q252q179: [-10  25  32 -10   5  47   6  63 -26 -22 -10  18  20  -8  14  52   9  -6
  34  -8  51  48]
q732q239: [ 13 -10   6   0   5 -17 -13 -32 -16   3 -17  10  28 -40  25  19   6 -11
 -56 -29   2   6]
q245q148: [-39 -36 -25  21 -30 -49 -20   4  20  20   6  -7  29  19 -83 -25 -18  18
  11 -41  -8   6]
q602q852: [  1   9  16  -1  40 -24   4 -15   4  -9  -5   9  10  18  18 -26   0  11
   9   3 -15   2]
q256q79: [ 13 -30  -3  20  -2 -38  -4 -21   7  26 -10  21  33   2 -20   5 -33   9
  15 -27 -11  31]
q256q79: [ -1  -8  -1   4  42 -20  -2 -29  14 -11  -1 -18  15 -49   8 -33  36 -46
 -83   6  -8 -46]
q732q239: [-22   3 -47   1 -45  13   2  15  14  38  25  24   2  33 -49  -7 -34  27
  62   4 -13  -7]
q602q852: [  9 -11 -43 -29  22 -16  -1  43  26  16  20  36  34 -29   0 -18  33 -27
   9  30  23 -24]
q732q239: [-35  -6  16  -5  21 -21 -24  15  -7 -36  -5 -19  28 -17 -16   4  32  -8
 -39 -30  20  12]
q245q148: [ 60 -33  20   5  55 -25  11   0  12   1 -14  25  33 -44  36  28   1 -42
  -1  14  17  39]
q273q753: [ 22  11  -2 -23 -34   8  -1  26 -28  18 -15  33   4  -4  41  22   7  20
   9  -9  29   9]
q732q239: [ 14 -37   5  10  35 -46  -5  -2  24  -8  -2 -11  15 -14 -15 -15  10 -23
 -12   2   0   9]
q245q148: [ 30 -35  10  22  15 -45 -10 -66   4   9 -11   2  13  -2   4  19 -40   8
  -9 -24 -36  38]
q252q179: [ 21 -15   0  -3  41 -21  -3 -29  23 -22  16 -19 -24  13  10  -5  -3  -4
  11  31 -30   6]
q252q179: [  9   2  23  11  13   8  21  28   6  -2 -11  -7  -7   0   2 -17  10 -18
   9  14  18  -4]
q245q148: [-15  22  26  28  22  27  23 -26  10 -15   5 -29 -33  37 -15 -21 -27   3
  24  18 -34  -5]
q602q852: [  9 -14   8  22  20 -45   8 -43  15  16 -13  -4   5   9  -3 -51 -10   2
 -21  -7 -31 -21]
q252q179: [-27   7   0  16  -2   1  -1 -15  -1   9   1   8  21  13 -27  -3 -24  13
  11 -23 -14   9]
q252q179: [ 30  11  16  -1  17 -17  16 -13  -8  20 -21  34  12   6  45 -21  -6  11
   7   1  -4  -2]
q245q148: [ 18 -13  38  16  17  -8  21  31  12 -17 -21 -39 -29  -6   4 -35  32 -33
 -21  20  25 -18]
q273q753: [-28 -15  -5   1  15 -32 -29  -5 -11   4  -8  36  87 -38 -21  31  -2  -3
 -28 -60  16  39]
q252q179: [ -2   9  -9 -19 -11 -12 -10  -8 -12   0  -6  -3  -6 -15  26 -23  32   3
 -52  -5   3 -40]
q602q852: [ 67 -17  19  14 -48   5  24  -2 -17  38 -35   7 -33  -8  41  15 -18   0
   0   2  16   6]
q732q239: [  9 -22   0  25 -10  -9   7 -21  14  10  -2 -24 -17  -2 -24 -13 -14 -13
 -13   2 -15 -10]
q273q753: [ 14  -8 -32 -16 -25  16 -16 -11 -12  16   9  23  18 -42  13  50  -4 -11
 -23  -7   7   7]
q245q148: [ 24 -13 -22 -18  -6 -32  -4   1  11  12   5  10 -15  16  15 -22   7  17
  15  18  -8 -14]
q602q852: [ 13   5  26  -3  12 -14  19  50   1   1 -17  15  -2  31  14 -28  11  14
  48  10  25  11]
q256q79: [ 35  13  39   4 -12  -8  28  31 -18  19 -36  25 -15  40  42 -21  -9  32
  50   0  20  17]
q256q79: [-65  34 -23  10 -35  51   7  24  -2  17  13  -2  17 -11 -53 -22   7 -12
 -19 -13  11 -48]
q252q179: [-18 -36   2  32 -34   5   2  45  16   6  -2 -29   4  -9 -76  12  -7 -25
  13 -16  30  19]
q602q852: [ -4 -42 -19  45 -61   3  11  11  26  37   4 -30 -21  10 -85  -7 -37 -11
  24  -6  -3  -2]
q256q79: [  5  -8  39  30  16  -6  17   3  -2   0 -31 -17  15 -33  -1 -20  16 -38
 -51 -17  21 -11]
q256q79: [-82  53 -20   5 -55  84   6  24  -4 -12  32 -43 -50  41 -62 -17  -3  17
  18  11 -10 -48]
q273q753: [  5   6   5  -2  12  -1   5  -3  -2   1  -6   5   7 -12  15 -10  11  -9
 -17   3   3 -12]
q245q148: [-34  14 -53 -32 -63   0 -23  21  -9  20  19  13  -8  22 -18 -16  12  41
   7 -10   2 -36]
q245q148: [-33  12  52  18  16  17  11  39  -6 -42 -20 -52 -13  -8 -16 -24  42 -30
 -41  -8  34 -14]
q602q852: [ -1  -9 -23 -10  17 -18 -11 -15  12   2  14   9  17 -15  -2  -5   7  -8
 -15   5 -11 -11]
q602q852: [-18  10 -19 -14   2  22  -9  10   0  -9  17   3  11 -19  -7  17  12 -13
 -10   5   7  -7]
q245q148: [-35  36  14   5 -20  63   7  17 -23 -12  -2 -14  -5 -14  -7  20   8 -12
 -22  -9  19 -11]
q732q239: [-26  33  -7   1 -21  47   3 -18 -15   0   8  -8 -13  -4  -2   7  -6   1
 -20  -2 -11 -24]
q732q239: [  6  20  20  -4   5   6   0 -22 -29   3 -24  19  22 -26  44   9   8  -1
 -46 -24   7  -4]
q256q79: [ 40 -10  16  -1  37  27  -3 -45   0 -37   9 -32 -31 -40  40  58  -1 -40
 -36  31 -15  20]
q256q79: [ 20   2  18  18  15  10  19 -11  -5  17 -22  14  24 -41  20  -1   1 -34
 -37  -6  11  -9]
q273q753: [-23   8  67  39   9  46  13  17 -18 -39 -23 -45  -5 -12 -23  40  -6 -28
 -14 -25  26  43]
q273q753: [-12  -4  21   3  52  -6   6  22  26 -42  10 -40 -17   5 -15 -29  31 -29
  -2  30   4 -10]
q602q852: [-11   7   0   0  50 -31   8  -7  20   0   2  14  26   6   0 -55  14  -6
  -4   9 -14 -26]
q273q753: [-26  23   7 -23  31   1   1  66  -5 -12  -3  34  48  -7   7 -12  38  -5
  17  -4  44   5]
q256q79: [  9 -60  41  48  18   0 -16 -26   6 -40 -10 -60   9 -53 -47  83 -21 -56
 -43 -32   9  75]
q273q753: [-14   4 -27 -23   5  -8  -6  36  14  -2  21  15   5  21 -14 -15  12  13
  41  18   6  -5]
q273q753: [ 13 -10 -21  13 -30  19  -5 -54  -6  23   5   0  -3 -27  -4  35 -32  -8
 -30 -11 -25  -2]
q245q148: [ 30   7 -27  16 -47  85  27   5 -11  55   4  43  19 -57  -1  73 -42 -41
  14   9  20  11]
q252q179: [ 33 -10  -1 -32  21   0 -16   8  -3 -33  13  -3 -19  -8  41  49  15  -2
  13  26   9  33]
q252q179: [ 31 -24 -10   8  -6   0  12   6  22  10   7 -14 -29  -1  -8  -2  -6 -18
  17  32  -2  -5]
q252q179: [ -4  -2  11  22  56  15  23 -10  46 -33  28 -51 -47  26 -30 -34  -4 -30
  28  60 -34 -18]
q732q239: [ 26  13  24 -14  42   5   9   2  -5 -22  -7   3  -8  -9  52   3  21 -13
  -7  24   7   3]
q256q79: [ 20  -2 -18  -4  -7  48  -4 -10 -12  11  14  32  27 -42   9  90 -32 -20
  14  -1   7  46]
q273q753: [  6  -7  66  38   5  -8  10 -21 -18 -19 -39 -37 -14   8   4   1 -12  -1
 -26 -32   1  27]
q732q239: [-23 -36  -5  36 -35 -13   0  10  30   1  10 -56 -36  30 -84 -25 -17  -1
  18  -2 -11  -6]
q732q239: [-20 -27  34  60 -26 -37  17  -8  10  23 -36 -37   0  16 -61 -63 -15  -3
 -27 -43  -3 -17]
q602q852: [-21  16  11  -8 -19  46  -2  53 -13 -23   9  -7 -13  21 -15  45  -4  12
  53   2  29  39]
[ 12  -6 -20 -33 -29 -45 -33 -35 -19   0  -3   1 -20  15  39  -6  13  47
 -31 -17 -19 -14]  q245q148
[-21  21 -29 -15  -2  28  -2  20  -3  16  15  39  40 -23  -6  15   4  -9
   7  -1  14  -7]  q273q753
[ -4 -56 -22  49 -36 -27   3 -10  36  35   6 -23   1   8 -92 -11 -45 -11
  22 -15 -17  10]  q252q179
[-30  37  21 -21  19 -10  13  84  -9  -4 -14  40  32  42   9 -46  30  31
  58  -6  43   3]  q273q753
[-47  -6  65  46  49  -3  12  22  23 -60  -4 -73 -21  44 -66 -27  -1 -13
  25  -4  -2  30]  q273q753
[ -1  21   4 -13  29  24  10  28   1 -11  10  22  11   7  14  13   2  -2
  42  21  11  17]  q602q852
[ 34 -17  -2  -9   5 -40   4  -6  15   2  -3 -11 -36  24  23 -40  11  13
   7  26 -13 -20]  q245q148
[  0 -33 -16   1 -17   6 -27  -8   3 -17  18 -23  -2 -24 -30  65 -12 -13
  -7 -10   2  39]  q273q753
[ 21 -20 -50   3 -20  11   7  10  18  54  19  54  39 -20 -27  31 -39 -12
  50   9   2  18]  q245q148
[-25   3   5   2   7  -5  -5  12   1  -9   0  -5  14   2 -18 -11  10  -1
  -6 -12   7  -2]  q732q239
[  7 -23 -12  14 -23  -6   1   4  11  17   2  -5  -3  -2 -28   5 -14  -6
   9  -3   1   5]  q252q179
[  7  17 -29   2   3  44   8 -56   6  13  23   1 -12 -31  11  13 -16 -26
 -33  27 -36 -36]  q732q239
[ -9  14  23   5  -5  28 -10 -25 -33 -15 -15  -4  16 -33  20  49  -3  -8
 -48 -33   8  21]  q245q148
[ 12  13 -14 -20 -12  12   6  20  -3  10   5  16 -12   5  22  -6  11   7
  16  20   9 -16]  q273q753
[  5 -53  38  41 -11 -41 -15 -35   0 -21 -29 -71 -16 -30 -30   1   8 -28
 -86 -40   0   7]  q732q239
[ 31 -12  55  16  25 -47  19   6   0 -10 -41 -22 -22  20  32 -55  21   2
 -15  -1   9  -7]  q256q79
[-60  44 -20 -41   3 -10 -27   0  -9 -32  26  -4 -16  62   2 -38  21  62
  19   0 -26 -26]  q245q148
[ 49 -36  34  64 -34 -10  48 -19  29  30 -26 -59 -84  42 -29 -55 -40  -8
  23  27 -26 -21]  q732q239
[ 24  17  -6 -38  -4 -15   0  18  -7  -3   5  21 -36  56  49 -15   5  52
  60  28  -6   3]  q256q79
[-19  30 -26 -44 -58  23 -17  35 -30  -1   3   0 -25  -4  28  -5  46  22
 -33  -1  28 -47]  q245q148
[ 18 -23  -2  52 -53  31  21 -43   7  38  -5 -26 -31  -5 -42  20 -59 -15
  -2  -6 -26   1]  q602q852
[ -2  28  27  27  42  44  31 -28  12 -13   9 -11 -21  26  -1  -1 -37  -9
  40  30 -34  10]  q245q148
[  0   8  -7  -1 -22  53  -3 -25  -2 -25  23 -50 -63  -5  -1  35  -5 -13
 -19  29 -19 -14]  q732q239
[ 66  -8  27   1 -47 -13  10 -33 -31  21 -39  -7 -55  11  69   4 -11  27
 -22  -5  -5  -3]  q273q753
[  9  -4   2 -33  26 -15 -11  50  -2 -23   0  11  18 -23  28   8  48 -15
  -7  11  41   7]  q273q753
[ 37 -33  17   3  22 -68  -2 -12   9   3 -25  -5   2  -6  25 -38  20  -4
 -31  -4   0  -7]  q252q179
[-24   8 -37 -33 -16   8 -24  23   0 -11  30   8  -2  16 -13  18   8  23
  30   8   2   4]  q256q79

q771_q699: [-36  13 -17  20   0  17  11 -17   7   0 -39   1 -61   1 -16  17 -16 -24
  -7 -29 -42  24]
q771_q699: [12  1 -4 -8  0  1 -2  3 -1 11 10  3 14 -1 10 -7  0  0 11 10  9 -3]
q339_q59: [ 38  19 -52  11 -20   3 -30   6   9  71 -34  25 -26 -26  23 -18  10 -16
  33 -43  -4  -7]
q339_q59: [ -2  34  20  42 -21  35  -3  -3  17   7  -6 -30 -16  56  30  25 -34 -16
   3 -22 -32  60]
q618_q419: [-11 -18 -16   0   2  -7   4  10  -4  -9  14  12 -14  14 -26  29  -2   3
  -7  12   8 -34]
q339_q59: [-11  11  23  30 -18   4  -8 -15   8 -32 -15 -39 -13  23   9   9 -22  -1
 -19 -32 -17  43]
q32_q562: [ -9 -20 -68  -4 -11  -9 -28 -43  -2 -10 -51 -31 -40  -3 -15 -10 -22   1
  23 -39 -10 -10]
q32_q562: [ -6 -20   6 -41  14   3   5 -32 -14 -14   1 -34  47  24   6 -25   9  22
  17  34   0  -1]
q442_q738: [-55   3  56  44  37  19  28  19   4 -45 -17   3 -28  25 -57  52   8  23
 -39  20 -27  -1]
q771_q699: [-27 -23   2 -14  21 -16  16   4 -11 -21  -2  22 -10 -19 -43   9  25  12
 -22  17   2 -40]
q618_q419: [ -5 -18 -31 -15 -26  15   1 -10  -9  38  14  -7  -2  94   2  43  10   1
   8  12 -23 -32]
q339_q59: [ -8 -16  12 -37  39  -3  30  18 -12  -9  40  32  32 -25 -19  -5  13   7
   5  65  25 -33]
q442_q738: [ 17  16 114  47 -38 -16  -4  39   7 -42  52 -27  50  52  26  32  17  21
 -74 -15  13  35]
q32_q562: [ -1   3 -11  23 -11 -10 -13  -2   8 -26  -9 -10 -28 -20  -4   4 -29 -10
  -8 -31   6  14]
q442_q738: [  0 -17 -28 -35  18 -18  -5 -21 -11   1 -26   6   5 -52 -12 -42  19   8
  16   2   9 -22]
q32_q562: [ 46   6   4   7 -31 -19 -16  24  11 -38  80 -16  32 -15  45  -3 -67 -23
   4   1  62  28]
q743_q66: [-15   1 -17 -12  10  22  -2 -45   1 -25 -21 -52   4  19  13 -19 -43  -1
  35   8 -15  41]
q618_q419: [ 17  13  27   1  39   0  13  39   6 -10  32  35  26 -65  -3 -18  -8   2
  12  41  41  -1]
q32_q562: [ 27  19  11  10  -9  19 -27 -25   7   9 -25 -53  34  25  43 -32 -14  15
  34 -14  -6  48]
q743_q66: [-14  42  28 -10  -5  30  29 -22   6  34 -16   1  -5  -5  43 -28   4 -39
  -2 -12 -52  74]
q771_q699: [-65 -13  15  47   1 -19   9  -8   4 -87 -31 -14 -78 -12 -65  45 -23  -3
 -64 -43 -23   6]
q771_q699: [-13   6 -16 -17 -18   8   3 -35  -4  36 -39  -8 -18  17  15 -16  23 -15
  -1 -30 -46  17]
q618_q419: [ -1  -1 -16   2  -6  -6  -3  -3   1  -3  -3   4 -17 -13  -3   0  -9 -10
  -1 -13   1  -1]
q618_q419: [ 14 -10  30  33   0  -7 -33   1   4 -47  -8 -53  31  29  -5   6 -11  46
  -2  -6  25   4]
q339_q59: [-12 -35 -13 -16 -11 -11  10   3  -9 -43  61 -14  10  51 -16  44 -32   1
 -11  34  25 -31]
q339_q59: [ 12  -5 -22   9 -22 -10 -13  10   1  20   2  13 -17   9  -1  16   7  -5
  -6 -22   3 -22]
q339_q59: [ 17   6 -10  29 -31 -24 -27  11   6  20 -30  15 -32 -25  -1  -1  25  -3
 -24 -63  -3 -10]
q339_q59: [-34  -4  44 -22  38   9  20 -25 -14   8 -56  -3  21  -3 -23 -30  70  35
 -13  17 -41  -3]
q743_q66: [  7  11   0 -33  23  28   5 -27  -5  42 -26 -12  37   7  26 -43  20  10
  44  27 -20  19]
q743_q66: [ -3 -31  34 -30  -2 -51   4   1 -18 -37  15   8  32 -39 -19 -23  50  22
 -51  -1  24 -35]
q32_q562: [ -6 -21   4 -28  11 -16  12   2 -11 -17  23   9  20 -10 -14  -4  13   8
 -10  26  17 -27]
q32_q562: [-27 -18  -9 -31  13   9  11 -37 -12 -11 -17 -27   9  28 -10  -8   4  11
  11  21 -21  -1]
q743_q66: [ -9   6  35  -1 -16 -33  13  -7   6 -91  46 -21   0 -66  18 -24 -58 -37
 -43 -21  29  61]
q743_q66: [-37  -7   5  -8 -59 -15  27 -19  -4 -27  41  -9 -38  50  11  42 -20 -51
 -65 -34 -35  26]
q442_q738: [  5   4  36  36   3 -22 -24   4   7 -42 -32 -21   0 -39 -12 -17   8  26
 -25 -37  13  14]
q32_q562: [-34 -21 -25 -30   3   8  17 -38  -9 -30   7 -29  -8  33  -9   8 -31 -10
   9  20 -15   6]
q442_q738: [  7   8 -13  -2 -11  -2  -5 -12   5  -9   4 -11  -6 -19  19 -16 -28 -20
   8 -15   4  27]
q442_q738: [ 19  -5  91  24 -24 -42 -14  26  -2 -49  27 -20  52   1   7  -2  40  35
 -70 -22  29   4]
q771_q699: [-20   7 -12  12  -1   4   3 -11   3   4 -33   5 -39  -9 -12   4   1 -12
  -8 -26 -27  10]
q618_q419: [-31 -27 -18  -2  -4 -12  10   0  -9 -16   2  11 -32  24 -41  40   9   2
 -27   0 -10 -42]
q743_q66: [  9  19 -25  42  23  32 -20  13  16  19 -34  -2 -26   4 -10  15 -29  11
  46   1   0   4]
q618_q419: [ -7   1 -39 -10 -22  -3 -12 -39  -1  16 -42 -16 -31  -7  11 -21  -2 -19
   7 -44 -29  17]
q743_q66: [ 29  11  12  14  42  -2 -18  21   8 -13 -14   6  26 -73  -4 -40  -7  26
  33  16  42   2]
q618_q419: [-10 -15  -4  13 -36   0 -17 -23  -3  -6 -15 -43  -7  80   0  31   4  14
 -16 -28 -24  -3]
q442_q738: [ 12  22  -2  39 -17  21 -12  13  15  15   1  -8 -19  34  16  28 -28 -10
  10 -17  -8  23]
q771_q699: [-29 -22   7 -45   6 -12  17 -28 -23  33 -42  16   6   8 -23 -18  88  19
 -27   0 -42 -38]
q442_q738: [ 30 -19  -1 -36  -2 -26 -16  -4 -14  26  -4   6  47 -19  10 -40  54  27
   5   4  21 -37]
q618_q419: [ 35   0 -19  15 -11   3 -30   6   7   0  13 -24  19  18  20   1 -32  11
  32  -1  30   1]
q743_q66: [  2  13  24 -17  -8  -3  18   1  -2  18  13  17  13 -15  22 -18  21 -18
 -17  -1 -11  19]
q771_q699: [ 15  -8  27 -18  -2  -6  -3   1  -9  14   8  -6  47  21  11 -13  40  25
  -5  16   5 -14]
q339_q59: [-13  20  46  -3  34  23  29  16  -1  29 -10  30  16  -8  -5  -7  42   9
  -5  31 -23   6]
q442_q738: [ 43  22 -10  35 -21  28 -32  23  12  69 -11  -1   9  58  29  21  10  13
  33 -13  -5  -4]
q32_q562: [-12 -37 -21  -9  13 -48 -14  -4 -12 -38 -29  14 -21 -65 -52 -16  29  23
 -25 -21  24 -56]
q771_q699: [ 37  27 -15  58 -23  -1 -34  22  28 -39  24 -23 -24 -30  28   8 -91 -25
  18 -38  42  49]
[-16  10 -62  19  33  39  -6  -9   9  37 -60  12 -56  -3 -27  11 -20  -2
  56   1 -27 -10]  q442_q738
[-13  10   4 -19  25  44  22 -13  -4  40  -8  -4  20  51   9   3  11   6
  35  46 -33   9]  q339_q59
[ 11 -21  14 -22  10 -25  -9  -7 -10 -29   6 -15  41 -25  -4 -30  15  27
  -3  12  30 -16]  q32_q562
[-14   5  20   0   5  14  -1 -32   1 -31 -17 -50  15  22  13 -15 -21   8
   8   1 -16  44]  q32_q562
[-12  43  51  68  13  17  -2  27  17  26 -68  26 -43 -26 -18   9  43  10
 -31 -46 -42  26]  q32_q562
[ 14 -11 -38 -23 -14 -25 -11 -11  -4   6  -1   9  -8 -42   7 -27  -1 -15
   5 -21  15 -13]  q771_q699
[ 15 -11  -6 -48 -24  -9  15  -6 -10   8  63   1  39  21  35  -7  -8 -23
   0  26  16  -1]  q743_q66
[  4  -6 -31  25 -38 -17 -28 -14   7 -23 -13 -27 -37   9   2  14 -32 -11
 -11 -54   2   8]  q618_q419
[-20 -48 -82 -59  -3 -10   2 -45 -20  -5   2 -14 -11  25 -20   1 -16  -5
  28  20   0 -47]  q32_q562
[ 11  -1 -17  11   5  -8  -6  18   7 -25  25   8  -9 -31  -5   6 -39 -10
  10   5  34  -4]  q771_q699
[-22 -14 -21  -7  13  -2  -2 -20  -8  10 -49   3 -24  -5 -30  -4  30  14
   0 -11 -24 -25]  q32_q562
[ -2   0  -1 -32   9  16  14 -10 -10  48  -9  13  21  22   8 -12  40   5
  14  24 -24 -12]  q771_q699
[ 16  17 -11 -12  -3  11   4  -1   4  32   5  13   5 -16  28 -20  -5 -21
  20   1  -3  19]  q618_q419
[-30  -8 -16 -25  30  18  32  -2  -8  16   1  29 -13   6 -26  13  10  -7
  11  40 -19 -23]  q771_q699
[ 29 -10 -26  16 -11 -30 -53 -21   3 -20 -53 -36  -2 -45   1 -42  -2  26
  15 -54  24  -2]  q32_q562
[-19 -15  14 -23  34   7  11 -14 -13   1 -25  -4  24   8 -24 -13  38  33
   7  33 -12 -22]  q618_q419
[-36 -41   8 -63   4 -23  25 -33 -31   6 -14   6  22  20 -28 -12  78  21
 -35  18 -28 -50]  q771_q699
[ -34  -28   17    2   11  -45   11    0   -5 -102   19   -5  -21  -60
  -46    4  -25   -1  -51   -7   31   -8]  q32_q562
[-38  -8  55 -23  38  10  35   2 -19  33 -34  32  22  21 -37   2 101  38
 -31  36 -44 -37]  q339_q59
[ 16  -5 -37 -25  12   2  -4  -6  -3  17   4   8   9 -25   7 -23 -12  -5
  38  18  18 -12]  q339_q59
[-15   6 -44 -14   8   3   7 -15  -2  47 -50  37 -48 -42 -13 -19  26 -22
  11 -24 -33 -12]  q771_q699
[ 26  15  25  20 -20   0 -22   2   7   7  -6 -24  23  16  30 -10   5  11
  -2 -23   3  25]  q771_q699
[-42 -16  35 -44  17  -3  51  -9 -16 -35  42   9  20   7 -14   6   9 -11
 -33  48 -10   1]  q442_q738
[-30 -38  16 -11  -6 -24   8 -18 -11 -88  37 -43  13  33 -25  25 -29  13
 -34  17  18  -8]  q339_q59
[-17 -20  -8 -21   7 -15  23  13  -9 -13  33  30  -8 -10 -25  19   5 -10
 -19  24  11 -35]  q32_q562
[-1  3 10 -7 -4 -4  6 -2 -1 -3  7  2  5 -8  8 -8  2 -8 -9 -2 -2 10]  q743_q66
